Below is a small trained network, with its code and all its weights. Each question gives an input and a class and asks what happens when units are switched off, that is, made to give their printed mean instead of their output.

import numpy as np


def w(rows, s, z=0):
    codes = np.array(rows[::2]) - 128.0
    scale = np.full(codes.shape[1], s)
    scale[-1] = z or s
    return codes * scale


def norm(h):
    return h / np.sqrt((h * h).mean(-1, keepdims=True) + 1e-5)


def f(y):
    return y / 2 * (1 + np.tanh(0.7978845608 * (y + 0.044715 * y**3)))


def log_softmax(a):
    a = a - a.max(-1, keepdims=True)
    return a - np.log(np.exp(a).sum(-1, keepdims=True))


def net(x, mask):
    res = np.array(x, float).reshape(1, 5) / 4 @ E
    u = 0
    for l in range(2):
        y = f(norm(res) @ A[l][:, :-1].T + A[l][:, -1])
        res = res + np.where(mask[u : u + 15], y, B[l][:, -1]) @ B[l][:, :-1]
        u += 15
    return log_softmax(norm(res)[-1] @ U[:, :-1].T + U[:, -1])


A, B = {}, {}
E = w([
[165,191,61],'x0',
[169,66,172],'x1',
[3,39,150],'x2',
[149,21,42],'x3',
[81,174,75],'x4',
],0.0073)
A[0] = w([
[109,112,131,99],'L0N0',
[146,155,24,188],'L0N1',
[76,116,119,127],'L0N2',
[109,226,97,138],'L0N3',
[125,124,185,107],'L0N4',
[241,105,59,100],'L0N5',
[93,152,4,3],'L0N6',
[135,120,148,90],'L0N7',
[131,182,64,196],'L0N8',
[179,137,110,138],'L0N9',
[179,168,190,174],'L0N10',
[226,117,162,195],'L0N11',
[89,137,103,167],'L0N12',
[109,125,98,76],'L0N13',
[124,101,119,58],'L0N14',
],0.017,0.0042)
B[0] = w([
[120,119,148,133],'L0N0',
[21,156,120,243],'L0N1',
[103,162,202,169],'L0N2',
[132,246,158,223],'L0N3',
[176,122,200,155],'L0N4',
[55,81,4,254],'L0N5',
[26,215,169,202],'L0N6',
[147,113,134,124],'L0N7',
[95,229,139,218],'L0N8',
[114,128,63,174],'L0N9',
[223,177,125,212],'L0N10',
[176,72,25,234],'L0N11',
[102,173,183,166],'L0N12',
[109,145,140,131],'L0N13',
[109,103,121,127],'L0N14',
],0.028,0.0072)
A[1] = w([
[101,172,161,140],'L1N0',
[183,90,77,156],'L1N1',
[137,134,218,86],'L1N2',
[145,132,121,90],'L1N3',
[251,90,156,4],'L1N4',
[120,106,100,84],'L1N5',
[148,148,127,135],'L1N6',
[144,107,113,122],'L1N7',
[104,113,104,55],'L1N8',
[98,127,143,140],'L1N9',
[185,171,131,159],'L1N10',
[91,33,247,147],'L1N11',
[203,170,160,167],'L1N12',
[131,90,131,120],'L1N13',
[206,100,143,6],'L1N14',
],0.019,0.0042)
B[1] = w([
[186,142,190,225],'L1N0',
[31,127,140,204],'L1N1',
[201,152,144,212],'L1N2',
[122,142,112,122],'L1N3',
[251,32,112,188],'L1N4',
[99,100,115,138],'L1N5',
[148,142,108,142],'L1N6',
[95,129,132,134],'L1N7',
[125,97,110,135],'L1N8',
[152,107,153,161],'L1N9',
[189,134,82,187],'L1N10',
[127,57,249,255],'L1N11',
[214,128,83,208],'L1N12',
[113,110,151,132],'L1N13',
[180,79,100,153],'L1N14',
],0.03,0.0073)
U = w([
[113,198,105,255],'0',
[5,234,187,58],'1',
[184,238,158,59],'2',
[203,79,92,78],'3',
[47,97,53,145],'4',
[120,86,244,133],'5',
],0.019,0.009)

Each question gives the input, the list of numbers given to net, and the class t.
The units are the neurons (one row each of A and B). Each row of codes is followed by its name. A weight is (code - 128) times the scale printed after its matrix; where a second scale follows, it is the last column's (A, B and U).
mask holds one flag per neuron, layer by layer. A switched-off neuron (its flag False) gives its mean, the last column of its row in B, instead of its output. The means were averaged over made-up inputs and are rounded, as every weight is.
A unit's drop is (log p(t) with every unit on - log p(t) with that unit switched off) / (log p(t) with every unit on - log p(t) with every unit switched off).
most important unit: the unit with the biggest drop
k most important neurons: the k neurons with the biggest drops, biggest first
k most important neurons of layer l: the k neurons of layer l with the biggest drops, biggest first
drop when u is switched off: that unit's drop, to one decimal
input [-4,-4,2,5,6], class 1: most important unit => L0N6
input [-4,3,0,-8,5], class 3: 3 most important neurons => L0N1, L0N6, L0N8
input [1,-2,6,-6,-7], class 5: 4 most important neurons => L0N11, L1N11, L0N3, L0N8
input [2,0,7,-7,4], class 5: 2 most important neurons of layer 0 => L0N10, L0N11
input [-3,-7,6,-8,8], class 2: 2 most important neurons => L0N5, L0N1
input [-2,-2,-8,-2,-4], class 4: 2 most important neurons of layer 0 => L0N11, L0N5
input [-4,-7,5,-7,8], class 2: 2 most important neurons of layer 0 => L0N5, L0N1
input [-8,7,1,-8,8], class 3: 2 most important neurons => L0N1, L0N6
input [-8,7,1,-3,1], class 3: 2 most important neurons of layer 0 => L0N1, L0N5
input [0,3,3,1,0], class 5: drop when L0N10 is switched off => 0.2
input [-4,3,-5,7,8], class 4: drop when L0N5 is switched off => 0.2
input [-6,-5,2,-3,-6], class 3: drop when L0N1 is switched off => 0.5
